In the rows, zero is written as 128.
Each row of numbers belongs to one of the elements below and depends on some of the facts about them. Some rows are named. Which element is each other row?

Facts:
bamor | Δ bifir | Θ 401
berar | Δ trobrok | Θ 401
bifir | Δ fugri | Θ 222
braban | Δ bronu | Θ 222
briskada | Δ grakes | Θ 401
bronu | Φ berar | Δ voka | Θ 401
bruklotre | Δ trugrostok | Θ 401
demes | Φ trobrok | Θ 222
diga | Δ nopo | Θ 401
dilobol | Φ floklin, gober, fekestir, sagram, kligre | Δ fekestir | Θ 346
dobo | Θ 346
dozis | Φ giskil, vokluk | Δ kidren | Θ 401
draras | Δ kome | Θ 401
driflus | Φ fipumel, droste | Θ 401
droste | Δ satrar | Θ 401
druristis | Φ laplon | Δ nepum | Θ 222
druto | Φ nodalis, kloral | Θ 401
drutum | Φ nopo, rusto | Θ 222
dulin | Φ nepum, diga, bruklotre, vafar | Δ floklin | Θ 222
fekestir | Δ kluneko | Θ 401
fevek | Δ nekedru | Θ 401
fidran | Δ bruklotre | Θ 401
fiplus | Δ skosil | Θ 401
fipumel | Δ draras | Θ 222
fleflok | Δ gostemur | Θ 851
fleku | Φ stutos | Θ 851
floklin | Θ 401
flosta | Δ skaplabas | Θ 346
flugi | Θ 222
flutrak | Δ plifla | Θ 222
fugri | Θ 401
gare | Θ 401
geplon | Φ tritik, stisam, flugi, giskil | Δ ratram | Θ 222
giskil | Δ skeso | Θ 222
gober | Θ 851
gostemur | Φ vafar | Θ 851
gotu | Δ stiplok | Θ 401
gragum | Δ klagrin | Θ 222
grakes | Δ tori | Θ 401
gravepek | Φ plazi | Δ skupon | Θ 346
griklal | Φ fiplus, nodalis, satrar, pleklifo | Δ zeve | Θ 222
griru | Δ lutal | Θ 222
grubi | Φ laplon | Δ plilor | Θ 401
kastuplak | Δ driflus | Θ 222
kidren | Δ sagram | Θ 851
klabrek | Φ kopaga, bifir, pleklifo, kastuplak | Θ 401
klagrin | Δ mapem | Θ 222
kligre | Θ 401
kloral | Θ 222
kludri | Θ 346
klume | Δ sonun | Θ 401
kluneko | Φ nepum, tolak | Θ 222
kome | Φ vapar | Θ 346
kopaga | Θ 346
kubuk | Δ drutum | Θ 346
kugram | Φ tresas | Θ 401
kuzam | Δ tolobrum | Θ 222
laplon | Θ 851
lebes | Φ steke, zubun, kludri | Θ 346
legoklak | Φ tolak | Θ 401
lemonus | Δ sugribuk | Θ 401
liklotral | Δ vabrum | Θ 401
lodrak | Θ 401
lorer | Φ kopaga | Δ kastuplak | Θ 222
lorir | Θ 401
lutal | Θ 401
lutos | Φ stutos, zinu, bifir, fleflok | Δ zugi | Θ 222
mapem | Φ togradron, draras | Θ 401
mutru | Φ plifla, kubuk, fekestir, lemonus | Δ griru | Θ 851
nagus | Δ stisam | Θ 401
nefli | Θ 401
nekedru | Δ demes | Θ 401
nepum | Δ sonetos | Θ 851
nibrustin | Φ fekestir, skiflen, bifir | Θ 401
nodalis | Θ 222
nopo | Θ 401
nosul | Φ klume, trumor | Δ liklotral | Θ 401
nugrodra | Φ sutram, zefi, trobrok | Δ nagus | Θ 401
numom | Φ nodalis, gober, gotu | Δ kubuk | Θ 222
nuplom | Φ skeso, togradron, gotu | Δ plazi | Θ 401
pepo | Δ verel | Θ 401
plaplur | Θ 401
plaruk | Φ fiplus, kopaga, klume, kubuk | Θ 222
plasidro | Φ tritik, plaplur | Θ 401
plazi | Δ rusto | Θ 222
pleklifo | Δ flutrak | Θ 401
plezem | Φ lodrak, stisam, vabrum | Θ 851
plifla | Δ lebes | Θ 401
plilor | Θ 401
plugrun | Φ stisam, sudror, satrar | Δ druto | Θ 401
poklo | Δ steke | Θ 222
rasar | Φ griru, fugri, lemonus | Δ kloral | Θ 401
ratram | Φ gober, droste | Θ 401
reluk | Φ droste | Δ druristis | Θ 401
ripostum | Φ kuzam | Θ 401
rozar | Δ bamor | Θ 851
rozir | Φ lodrak | Θ 401
runun | Δ poklo | Θ 401
rusto | Δ grubi | Θ 222
sagram | Δ mutru | Θ 346
satrar | Δ suskin | Θ 851
sigron | Φ trusko, bamor | Δ giskil | Θ 851
skaplabas | Δ vokluk | Θ 851
skeso | Δ kopaga | Θ 401
skiflen | Δ plezem | Θ 851
skosil | Θ 222
skupon | Φ dobo, bamor | Δ runun | Θ 851
sofedun | Φ briskada, zefi | Δ pleklifo | Θ 401
sonetos | Φ klume, zeve | Θ 401
sonun | Φ bruklotre, trumor | Θ 851
statrolol | Φ rozar, flutrak | Δ trumor | Θ 401
steke | Δ dozis | Θ 401
stiplok | Φ nefli, grakes | Δ plugrun | Θ 222
stisam | Δ vubal | Θ 346
stova | Φ zubun, sudror, kidren | Δ trusko | Θ 851
stutos | Θ 401
sudror | Θ 401
sugribuk | Φ diga, skiflen, trobrok | Θ 401
suskin | Δ gragum | Θ 401
sutram | Θ 346
togradron | Θ 401
tolak | Θ 401
tolobrum | Φ zinu | Θ 346
tori | Φ lorir, vapar | Δ kligre | Θ 222
trabir | Φ nagus, giskil | Θ 222
trefu | Φ plifla, vafar, vokluk | Δ geplon | Θ 401
tresas | Δ rozir | Θ 222
tribedes | Φ zinu, berar, klagrin | Δ flosta | Θ 222
tritik | Θ 401
trobe | Φ kopaga, fipumel | Θ 851
trobrok | Δ reluk | Θ 401
trugrostok | Θ 222
trumor | Θ 401
trusko | Θ 346
vabrum | Θ 222
vafar | Θ 851
vapar | Θ 346
verel | Φ nodalis, togradron, lorir | Δ droste | Θ 222
voka | Φ laplon, pepo, sudror | Δ sudror | Θ 346
vokluk | Δ zefles | Θ 222
vubal | Θ 851
zefi | Δ fevek | Θ 401
zefles | Θ 346
zeve | Δ gare | Θ 222
zinu | Θ 401
ziposko | Φ plifla, nopo, nagus | Δ trefu | Θ 401
zomito | Φ trugrostok, kludri | Δ sigron | Θ 401
zubun | Θ 401
zugi | Δ kugram | Θ 851

Some elements and their rows:
zefles: [121 147 102 158  90  60 178 128  87  74 160 151 128  69  84 122  87 184
 112 139 114 169 118 109 100 111 123 108 100 143  97 109 117 146 149 152
 124 134 150  63 115 118  92 131 113 150  81 101 190  90 106 118  72 118]
geplon: [141 156 125 106 158 157 110 113 117  74 134 112 168 177 135  92 191 140
 123  78 122 113 180 105 115  98 121 131 148  98 134 111 117  83 150 156
 157 203  92 170 154 186  91 170 139 112  49  77  80 144 193 188 138 181]
klume: [115 113 132 103 144 106 110 146 171 146 122 153 136 117 142 138 120 110
 161 165 112 121  85 130 156 148 100 129 130 171 168 136  97 129 111 111
 143  65 155 155 125 106 162 125 150 135 194 145 160 140 122 102 115 120]
sugribuk: [121 142 144 110  54 108 150  96 137 158 151 145 108 118 161 116 140 140
  39 130 113 171 106 117 129 132 158 147 144 116 115 107 111 142 109 149
 167 162 150 159  86 154 138 112 104 142 138  98  96 115 156 105 138  89]
gotu: [122 136 131 152 150 113 129 138 189 140 106 112 145 129  92 141 144  92
 145 153 121 112 106 154 157 133 111  87 150 157 191  90 141 119 104 113
 115  52 151 115  96  87 176  64 142 120 188 159 155 104  87 124 153 101]
tribedes: [177 146 174 173 155 162 109  90 127 145 169 128 135 163 130 163 100 118
 130 118 136  74 165  85 155  91 122 142 111 134 102 149 151 143 185 140
  94 161  71 169 142 208  87 198  90  86  63  91  74 184 140 171 102 163]
lemonus: [109 130 126  95 126 100 109 132 194 136 121 176 157 120 149 120 136 131
 128 149 110 136  80 134 133 124 111 105 142 170 166 150  93 117 101 121
 158  88 166 161 109  92 149 121 151 133 177 155 157 135 134 111 135 115]
mapem: [114 155 143 159  94 110 161 103 122 132 110 103  98 115 104 128 169 119
  96 119 122 140 108 156 139 150 139 124 154  75 131  39 150 145 115 148
 129 135 154 113  89 132 177  70 126 129 150 111 114  90 134 118 149  82]
stova: [142 156 137 163 177 140  90 145 113  89  82 117  53 201 115 105 152 140
 157  64 134 116 122 129 138  99 115 157 112  78  86 108 153 133 156 158
 129 192  95 138 178 143 154 155 124 141 126 123 112 162 125 154 146 177]
kligre: [112 120 136  95 114 124 141 113 142 149 116 117 127  92 119 111 138 129
 126 159  95 152 112 170 150 194 126 109 148 152 160 110 104 150 124 128
 157  99 146 107  86 109 155  79 163 157 185 132 138 122 129 109 137 107]
vapar: [131 146  94 182 118  61 172 138 125  69 132 136 151  84  57 120  83 184
 132 137 105 148 122 118 116 108 125  74 113 145 140 124 130 136 139 134
 110  95 149  43 118  74 108  94 119 135 105 137 211  75  59 143 100 118]
zubun: [118 119  87 136 165 101 130 138 128 135  94 107  97 128 120 122 116  92
 150 121 145 122  71 166 109 132 139 151  95 130 116 123  94 110  92 120
 117 128 112 101 152  74 175 136 156 161 178 153 147  94 117  82 122 132]
kopaga: [100 132 117 122 118  88 165 130 109  88 142 136 152  54  78 118  82 211
 160 194  76 154 119 153 117 194  90  86 102 185 148 141  74 182 181 148
 133 105 163  74 102  89  59 131 167 165 114 133 221 111  81 110  82 136]
klabrek: [106 150 173 157 107 106 130 109 141 173 141 138  68 127 123 135 145 143
  99 152  97 100  80 150 119 174  98 149 140 133 136  42 121 168 163 163
 133 144 167 175 100 144 131 156 125 141 135 110 125 145 144 103 151 103]
vafar: [130  95 108  41 118 172 101 161 139 100 117 157 145 127 166 117 122 136
 136 139 139 173 150 103 128 135 139 120 132 135 126 213 142 107  97 105
 157 105 142 140 154 135 109 103 123 118 140 145 142 174 138 135 127 146]
poklo: [169 124 136 129 144 174 120 108 106 121 138 110 186 141 139 149 110 112
 151 103 146 102 193 104 135 101 132 127 123 110 121 178 145 110 151 114
 103 142  80 125 137 168 101 141 123 100  83 117  83 154 141 167 110 165]
gostemur: [ 99 117 132  66  80 166  96 133 111 110 116 143 109 132 158 121 159 170
  78 110 151 179 156 108  99 123 152 136 136  83  91 171 158 126  93 123
 158 170 155 167 137 156  96 129 112 112  82 127  95 146 152 130 147 117]
dulin: [169 155 149 112  97 141 110 104 162 129 177 163 196 163 165 114 142 128
  72  99 142 105 182  49 139  61 133 111 162 129 139 152 142  81 134 128
 155 148 113 204 122 221  69 145  76  74  45  94  48 179 180 213 124 146]

Name these rows:
No name comes twice in this set of rows, the named rows included.
[123 165  97 195 103  42 194 136  55  81 154 112  87 106  65  98 108 190
  88 119 115 152 105 116  92 127 126 134  92 113 103  60 127 136 158 172
 130 175 145  61 128 113  87 163 104 162  54  95 164  80 102 125  87 143] : lebes
[114 139 122 150 111  69 159 147 117  77 155 157 153  68  72 131  90 187
 145 166  85 149 129 116 124 127 108  85 125 170 144 112 130 161 159 141
 130  87 186  77 104  91  77 120 135 134  93 134 206  94  74 147  97 109] : sagram
[140 155 203 185 143 190 107 102 139 109 114 117 166 159 100 144 175 134
 157  91 137  76 212 126 145  83 103  92 157  82 152 110 196 134 183 139
 100 143 118 151 114 169 100 121 124  53  62 130  93 136 126 212 171 123] : numom
[125 135 117  95 195 162  88 145 145  87  92  99 132 141  82 142 162 130
 192 144 137 118 127 146 120 171 121 114 125 113 127 151 119 119 129 116
 119 122 116 130 155 118 127 125 162 116 148 141 153 174 124 120 122 155] : satrar
[145  92 135  90 133 171  91 149 160 135 124 164 126 129 147 157 103 126
 150 154 145 126 136 105 136 119 135 126 120 149 121 210 167 133 121 108
 124  90 135 168 150 130 102 138  99 102 128 162 135 181  85 119 120 131] : skiflen
[163 127 123 118 147 151  97 134 157 102  99 127 129 160 120 134 113 116
 147 108 150 139 137 100 151  94 138 108 123 108 102 197 141 114 108 115
 126 123  97 141 149 145 143 115 108 108 145 140 131 163 105 141 121 142] : rozar
[113 171 166 203  75  53 164 147 113  77 164 188 105 103  70 125 131 213
 108 124  71 132 115  93 114  85  72 107 142 135 137  46 165 168 185 182
 142 114 200 121 102 128  89 136  93 115  54  99 181 103  85 174 120  88] : dilobol
[133 149 156 120 151 157 108 126 141 126 129 117  98 156  99 132 160 144
 133 143 121 119 141 122 131 172 116 135 150 105 128 108 155 150 175 156
 127 144 145 170 121 181 101 142 113 103  98 113 116 182 127 133 146 139] : trobe
[103 109 122  80  77 115 126 128 155 143 121 167 140 108 175 117 125 122
  98 141 127 166 100 137 116 111 146 123 128 146 125 181  91 120  77 102
 160 106 155 155 113 101 149 104 131 143 167 151 139 110 138 102 131 113] : bruklotre
[100 144 108 145 148  79 136 147 122 127 119 102  82 155 110 107 188 119
 119 115 124 113  78 155 101 141 118 169 140 103 137  23 121  92 119 159
 136 155 150 143 148 123 159 145 141 159 140  99 111 110 160 100 150 132] : plugrun

Now the same elements, written a new way:
Named rows:
bamor: [118 107 122  98 128  65  94 140 146 134  96 165 162]
fleflok: [118 117 115 113 125  59  88 115 155  99 134 154 114]
tori: [120 166 109 165 148 163 145 104 124 123 165 175 112]
rasar: [145 123 130 120 108 126 132 102 113 140  84 128 155]
draras: [113 109 121 107 128  70 103 135 146 135  92 165 162]
zugi: [116 117 116 114 127  58  89 115 158  99 132 158 116]
grubi: [148 116 143 148  96  90 126 145 171 138  79 173 158]
poklo: [ 88 146 116 122 135 119  25 149 119 122 251 173 151]
bruklotre: [120 110 118  94 126  70  86 136 138 132 106 156 161]
liklotral: [116 106 122 101 127  66  92 138 145 132 100 161 163]
bronu: [147 125 129 117 104 125 132 106 118 142  78 135 156]
klabrek: [161  98 129 115  96 128 160  81 125 119 102  78 133]
lodrak: [129 108 108 110 135  72 109 124 129 120 109 138 153]
drutum: [142 162 101 160 159 163 135  96 104 102 202 137 104]
kloral: [104 144  95 151 178 109 111 125 140  96 206 173 108]
togradron: [112 112 104 128 138  79 144 115 134 131  76 153 157]
gober: [116 109 115 131 168  56 121  91 144  84 137 146 117]
trumor: [132 104 111 103 129  74 108 121 131 118 115 129 151]

Rows to name:
No name comes twice in this set of rows, the named rows included.
[132 127 124 136 113 125 165 100 122 149  51 153 160] : nuplom
[140 124 113 148 121 132 188  81 107 135  59 125 151] : druto
[131 113 116  84 126  65  85 142 137 127 105 164 165] : plifla
[149  92 153 123 171 106 156  78 113 108 120 100 154] : driflus
[120 112 121  92 128  68  85 140 139 132 103 163 166] : nagus
[ 89 149  91 171 181 114 150 116 142 106 172 186 111] : nodalis
[112 151 102 119 170  99  75 150 143 102 210 198 122] : vokluk
[143 134 125 143 104 109 127  91 138 109 114 139 111] : stova
[165 139 103 129 117 125 123  67  96  94 134 104 105] : gostemur
[101 112 130 107 150  84  93 117 123 155  68 133 155] : trobrok
[149 116 132 112  96 127 134 102 122 138  87 118 148] : nosul
[144 101 147 134 180 108 165  75 108 116 104 114 159] : ratram

